The symbols move the points like this.
state | β χ
Miv | Pud Dof
Let | Mik Vig
Rok | Zov Tur
Nak | Lep Loz
Bal | Loz Lud
Vun | Nof Kag
Kop | Zet Ved
Bak | Nat Kiz
Buk | Kud Fus
Tur | Mas Nol
Ver | Ruz Tob
Guk | Dil Let
Mab | Kib Zok
Res | Pud Nuv
Nat | Toz Zek
Zod | Buk Les
Kud | Dap Mif
Dap | Tob Tur
Kab | Las Lep
Rit | Kif Sis
Dip | Bak Ser
Kiz | Zek Kud
Zud | Vig Kig
Zat | Kiz Pab
Kag | Pel Rit
Fur | Lud Tam
Nuv | Sis Rit
Dil | Dof Bal
Les | Nar Vun
Zov | Tob Mas
Toz | Nol Ver
Pud | Kag Las
Las | Las Nuv
Zor | Noz Zet
Nar | Mif Kag
Lep | Zap Gek
Kib | Rok Ser
Gub | Fur Dip
Zup | Vun Pud
Biz | Miv Dil
Kif | Res Nuv
Zok | Ser Nat
Lel | Zok Bak
Mif | Zap Fus
Gek | Zup Kop
Zet | Biz Guk
Lop | Kab Bim
Tob | Zat Zod
Ser | Tur Zov
Pip | Kud Zap
Zek | Mas Bak
Zap | Les Zup
Kes | Gub Lat
Tam | Tep Baf
Noz | Bim Biz
Lud | Kig Nik
Mas | Tur Pip
Vig | Bal Fur
Ved | Guk Kif
Nik | Lud Zov
Ruz | Bak Zat
Fus | Fus Les
Kis | Kib Kib
Lat | Kis Mab
Bim | Lep Miv
Kig | Zud Tiv
Nol | Lel Ruz
Tiv | Mas Kes
Vof | Let Guk
Dof | Kab Nak
Sis | Pud Noz
Loz | Vof Nuv
Baf | Nik Rok
Mik | Nuv Bal
Pel | Miv Kif
Pab | Zup Res
Tep | Tiv Nik
Nof | Vun Pel

The rows follow the links: the fewer symbols apart two points are, the more alike their rows tend to be.

Each row is also shifted at random along 10 hidden directions that mean nothing.

Some points, each with a row of numbers:
Mab [ 156  111   94   86 -265  -31  268  211  -96 -208 -198  325  134  380  286  -66  175   43  196   66 -261  448  126 -180  219  -98   87 -146   78  -96  -35 -101 -257 -495  233   44  589  474    9 -408  193 -476 -375  -18  121  -42]
Nik [ -54  149 -472   17   69  -24  -49  -34  232  -86  101 -180  476  153 -277  -83  114 -403 -331  142 -232 -225   82 -175  198 -329  -92   90 -236   58  -89 -114  220   91  245   18 -612 -222  210  658  -22  348  118  -90  262  173]
Kag [-124   72  397 -209    5 -360  750  -14 -304 -229  383  118 -148 -561  419  100  483 -153 -215  424  317 -265 -285  300   38 -636  337  330 -155  -77 -117  177   -9  159  273 -140   -3  253   82   77  111 -232  -16  262  183 -151]
Nak [-173  -96  127  157  148  168 -216  -91  283   17  -84   90 -189  211   64 -142 -177  266  456 -249  213    9   -7  150 -218  -46  -70 -195 -132   34  269  180   79  180   56 -238   60 -265   89 -158  235 -131  168  237 -114  175]
Zor [   5  227  247  -20 -680 -290  -65  -42 -139  -96  418  -62  -22  -65 -160 -485   98  -45 -309  194 -203  199  328  136 -123  -17  119  152  202  -37 -399  -54 -228 -105 -338  -11   90   58 -338 -300 -256  174 -384  212 -134 -143]
Bal [-244 -248  254  345 -719  504 -343  153  -68   57 -586 -324    7 -313 -352   68  -67  264 -667  -25 -270 -155   16  483  -38  381  222  437   82   82 -456 -354  610   81 -234  283   19  -31 -409  -32 -422  -64 -346   14 -164  248]
Fur [-113  303  388  310 -461  158  442   68   62 -221  115   63 -535 -180  241 -177   -4  215   22 -294  217  -52  187  480   91 -397   69  188   57   81 -199 -169  126 -171  544   13   35  355  -31  193  -85   -3 -223  -77   49  411]
Les [ -79 -319 -104  -44   81 -227  124 -130  287  218   50  347  171  857 -168    5   35  -88  160 -556 -262   12   28  141   84  404 -146 -298   82   66  189  103  429 -549 -159   19   68 -222  216 -222  194  -96 -137 -231   55  -22]
Miv [-136  334   31  -45    4  -53   -4   51  181 -197 -101   14  -53  -57   10 -102  245  234  494  353 -175 -164   73 -106   -7  243 -169  -55  -21  176  105  279 -279 -197  -62 -125  476  659  205   98  -27 -228  300  224  252   26]
Zov [ 181 -108  -76   65  297  163  -40  201    8    1 -421 -273  121 -115 -155  285  -72  -93 -126   75   -9 -210 -111 -311  104   56 -146   72  101   36   40  -20  -34   31   65  236 -117   -9    0  225  -64   76  111   12 -110   73]
Gub [  -9 -397 -230  216  -44  414    8  129  161 -155 -312  439   68  390  -98  159 -379  139   86 -581   53  203 -236  398  100  -33  -89 -333 -328   58  375 -168  462   73  281  227 -202 -388 -104 -261  382   59   54 -301   70  300]
Lat [  97 -116    2  105  202   41   42   88 -115   -7  157  133   22  219   51  156 -160  -87  269 -253  162  219   64 -191  -26  195  108 -195   39 -252  175  -13 -384  -56 -107  241  -80 -286 -231 -597  138   16 -182  133  -99 -237]
Lop [ -70  408  -30   41   86  -73 -180 -300  154   28  807 -217 -342 -303   90  -27 -125  207  727   61  345 -200  240  -46 -173  -21  -96 -260  -37  116 -175  209 -366  250 -140 -235 -359  -12   71  329  -58  410  255  266   41  -38]
Mif [   2 -291  382  255 -308   96  -68   -5 -394  207  -74  -92 -430 -860  -13  294 -181  209  -43  -95  373 -208 -319  439 -164  210  163  153  198  298 -335    1  439  520 -230  368 -264 -220 -339 -221 -163  130 -147   23 -342 -266]
Pip [ 131   34   59 -234  560 -494  432   -6 -261  142  150 -291  174 -370  238 -167   37 -602 -557  412  376 -385 -232 -215  121 -698  167  433   25 -193   66   86 -362  471  180  -84 -519 -387  300  684  194   -9  193  227  -85 -316]
Nar [ -78 -186  374  166 -243 -166  172   -7 -114  279   87   27 -224    6 -146 -109  -36  -45  -76 -179   52 -326  -56  318   -2  354   33  228  190   59 -142  111  280 -105 -188  274   64  -40 -130 -269 -104 -113 -306  117 -202 -132]
Pud [-102   55  110 -305   83 -125  394 -207  -12 -120  448 -158  107 -380  -43  494  492  -66   35  388   -3 -450   77  186  115  198  102   88  -82   70 -316  118  -22 -237 -185  -23 -193  407   33  646 -156  114  261  203  426 -115]
Dap [  250  -670  -100  -127  -193   -72   108   116  -423   -56  -397  -110   478   -28    11   172   -27   -60 -1237    74  -140   222  -348   214   214  -581   248   213   154    63  -321  -302   585   157    93   -41  -250  -492   -74   254    84   -21  -354  -398  -325   -45]
Fus [   2  -12 -293 -158 -298 -235   21 -293   22  -28  428  332 -130  206  339  -69   63  275   90 -472  -28  284    2  213  100 -506   29 -366  107  262 -100  -99  505 -192  285 -363 -309  -25  344  374   98   66 -127 -603  167   29]
Lud [-119  660  236  308  100   21  155   77  247  109  188 -272 -563  -56   11 -311  -49 -110  353 -198  188 -332  353  -78  -70  174 -149  222  184  -35   85   70 -503  -89  182  118   55  258   36  167 -264   89  -15  214  -34  215]
Nuv [ -58  -76  -83 -461  403  -46  157   21 -145 -400 -274  185  247 -103  418  373  372  195 -328  191  -12  347 -228   48  -83 -463  248  -15  -82  -55  315  113   22  186  182 -382  151  -20   86  101  166 -426  203 -137  185  -65]
Vof [-153 -415  226  -30  362  402  -23   94  295  -85 -612  251 -209   95   53  274  -55  238  221 -496  232   -8 -264  245 -244   43   39 -105 -105 -144  570   11  343   12   69   16   62 -173  -65 -320  224 -240  319  124   84  268]
Kis [ 154 -243 -690 -192  888  104 -313  -70  178   19   46  124  573  437 -121  512 -158 -326  405 -256   87   13 -119 -638    8  204 -132 -533 -257 -295  574   85 -249   42 -192   74 -642 -652  138  -87  302  232  399  -17  294 -208]
Kes [  30   24   57  153 -436  100  368  -41 -121 -327  379  464 -177  -10  357  -29  -86  105  214 -337  296  451    9  469   45 -579  179 -281 -199   49 -156 -190  197   63  464   35 -186  -98 -189 -237  267  109 -280 -177   81   84]
Lel [ 179 -256  -78 -113    2  -59  308 -134  -75   69  681   75 -115   76   96  236  -51   71  -24 -218  220   58  -52   66  168 -360  125 -268  -31 -269 -265 -204   26  -96  -23 -129 -340 -193 -110   60  118  404 -143 -186   22   40]
Kib [ 184 -363 -103  166  418  391 -407   25  -44  222 -113 -248  104 -245 -410  444 -375 -120  129 -134  269 -546 -162 -348  -23  450  -57  -39  -45 -237  184  -10  -87  218 -211  418 -668 -431 -249  121 -108  331  298  207    0  -54]
Biz [-126  113 -347  -83 -571  142 -485 -300  527 -214   97  340  175  397 -297 -432   15  294  355 -147 -450  -42  203  149   30 -108 -319 -418 -287  281   -9  -58  475 -367  205 -257 -119  412  261  638   21  225  349 -248  565  457]

From each start, follow one symbol. Which point do you reach?
Answer with the point's name.
---
[-182  -70   95 -237  112  -73  431  138  253 -289 -205   81  267  142   22  -27  447 -127  -87  203 -126 -127   11  150   80 -172  124  103 -126 -216  117    6   77 -285 -114  -99   96  233  186  139  177 -213  177  411  400   82]
β: Dof
---
[ -47 -515  120  -95  192  -79  413 -118  -68   26   70   80  128 -273   47  505  147 -158  142  -57  279 -237 -267  354    1  169   89  -83 -139  126  -83   74  488   80 -182  232 -312 -243   91  -16  250   80  172  162   64 -202]
χ: Zup
---
[-154 -368  122  -71 -269  -42  152 -155 -147 -174  351  242  -71 -195    9  321  170  147  -49  -75  133  118 -238  436 -173  -98  189 -131 -204   97 -169   71  499  104 -111  -36  -91 -207 -203 -540   82   82 -117   -9  -31  -86]
χ: Kif
---
[ 251  152  -68  -22  443 -130 -104   34   -6  204  -44 -253 -133  384   93  -81 -151   14  -31 -189  -23  146  169 -592   10   30 -196  -55  418 -148  195   39 -551 -283   35 -133  166  -55  151   15 -123   22 -123 -237 -338  -17]
χ: Nol
---
[ 198   14  279  148 -170  -96  241  394 -294  116 -221  -75  129  260  -21 -302  -15 -154 -396  329 -218  150   61 -248  251   53  176  334  248 -342 -188  -99 -487 -164 -136  198  605  222 -228 -531  -49 -360 -494  230 -313 -163]
χ: Nat
---
[  77 -169  274 -185   90 -215  169 -136 -274   99  -12 -110   71   83  120   16   53  -75 -562  155  -26  177   88   27  -84  131  146  240  192  -55  -62   39 -166 -146  -77 -141  433  -92  -75 -197  -64 -207 -228  -98 -369 -137]
χ: Res
---
[ -53 -202  384 -297 -371 -385  738  -34 -108 -266  247  107  398  -40   37   90  608 -412 -395  362 -136  257  288  270    1  -22  320  145  -18 -167 -476 -159   50 -494 -321  130  237  191 -137 -362  106  -60 -301  410  129 -213]
β: Zet
---
[ -39  -23  200  -93 -393   17   33  -61    5 -168 -275  269  242   77  -88  134  362   57  -73  222 -385  117   83  280    7  263   55   48  -67  188 -147   22  348 -349    9   39  552  499 -173 -106  -92 -368  -32    6  208   59]
β: Res
---
[ -64   97  297 -331  205 -104  578  139  244 -380 -149  251  -89 -128  148  419  575  -38  759  105   20   97  121   24 -114  539  -96 -248   68  -69  125  133 -284 -529 -351  172  527  721   35 -437  135 -127  286  393  378 -155]
β: Biz
---
[ -91 -306  440  150  266   45 -112  -77   32  379 -521 -312 -207  256 -358 -260 -365   96 -373 -166   26 -611   11   45 -103  796 -250  415  247  -55  415  241 -196 -410 -145  106  497 -116  175    5 -149 -266   52  104 -389  149]
χ: Pud
---
[-178   -4  175   19 -327 -179   58 -163   -8  -90  394  -97 -200  382  246 -365   18  467 -331 -263  -63  379  281  286 -134 -327  175    8  281  -39 -161  -20  -87 -339  -55 -518  240 -233   66 -189  -28  -80 -521  -58 -351  197]
χ: Nak
---
[ -79  -33  215  -39 -325  -57  213 -172   -6 -245 -111  122   19 -242  235 -101  164  108   85  225   87  144    4  256  -90 -251   53  -52 -188  204  -67    2  144 -173  261 -157  386  340  235   35  217 -174  106   37   91   91]
β: Zup
---
[-168  -72  404  -45  581   75  176  161  127  175 -243 -201  -50  145 -128  192  125 -242  -84 -140  137 -294  112  -61 -129  560  119  365  178 -458  288  121 -282  -91 -437  186   85 -155 -201 -274 -130 -187   36  554  -37  -80]
χ: Bal
---
[ -26  213  136  275 -173  123  254  105   11   13   84 -161  -78 -115 -159   89  -16 -215  125  -61   38 -101  252  148   72  449  -25  135   28   48 -248  -77 -148  -68 -102  452  -46   67 -236  -78 -162  228 -222  140  -46  -29]
χ: Kes
---
[ 225  197 -264  183 -328  137 -461 -102  -58  129  166 -169  -82  116 -100 -139 -223  265   89  -99 -244  142  243 -426   99   27 -136 -182  202   87 -243 -209 -107 -281   99  -40    2  206   27  236 -273  228 -188 -452  -66  190]
χ: Zov
---
[  17  144  -47  216   39  137   74   18  467 -107   82   99    6  142 -284  167   92 -261  623 -167   28 -368  127   25  106   20 -286 -203 -224  178  -65   56  336 -117  297  261 -373  189    4  329   85  326  274  157  329  294]
β: Nik
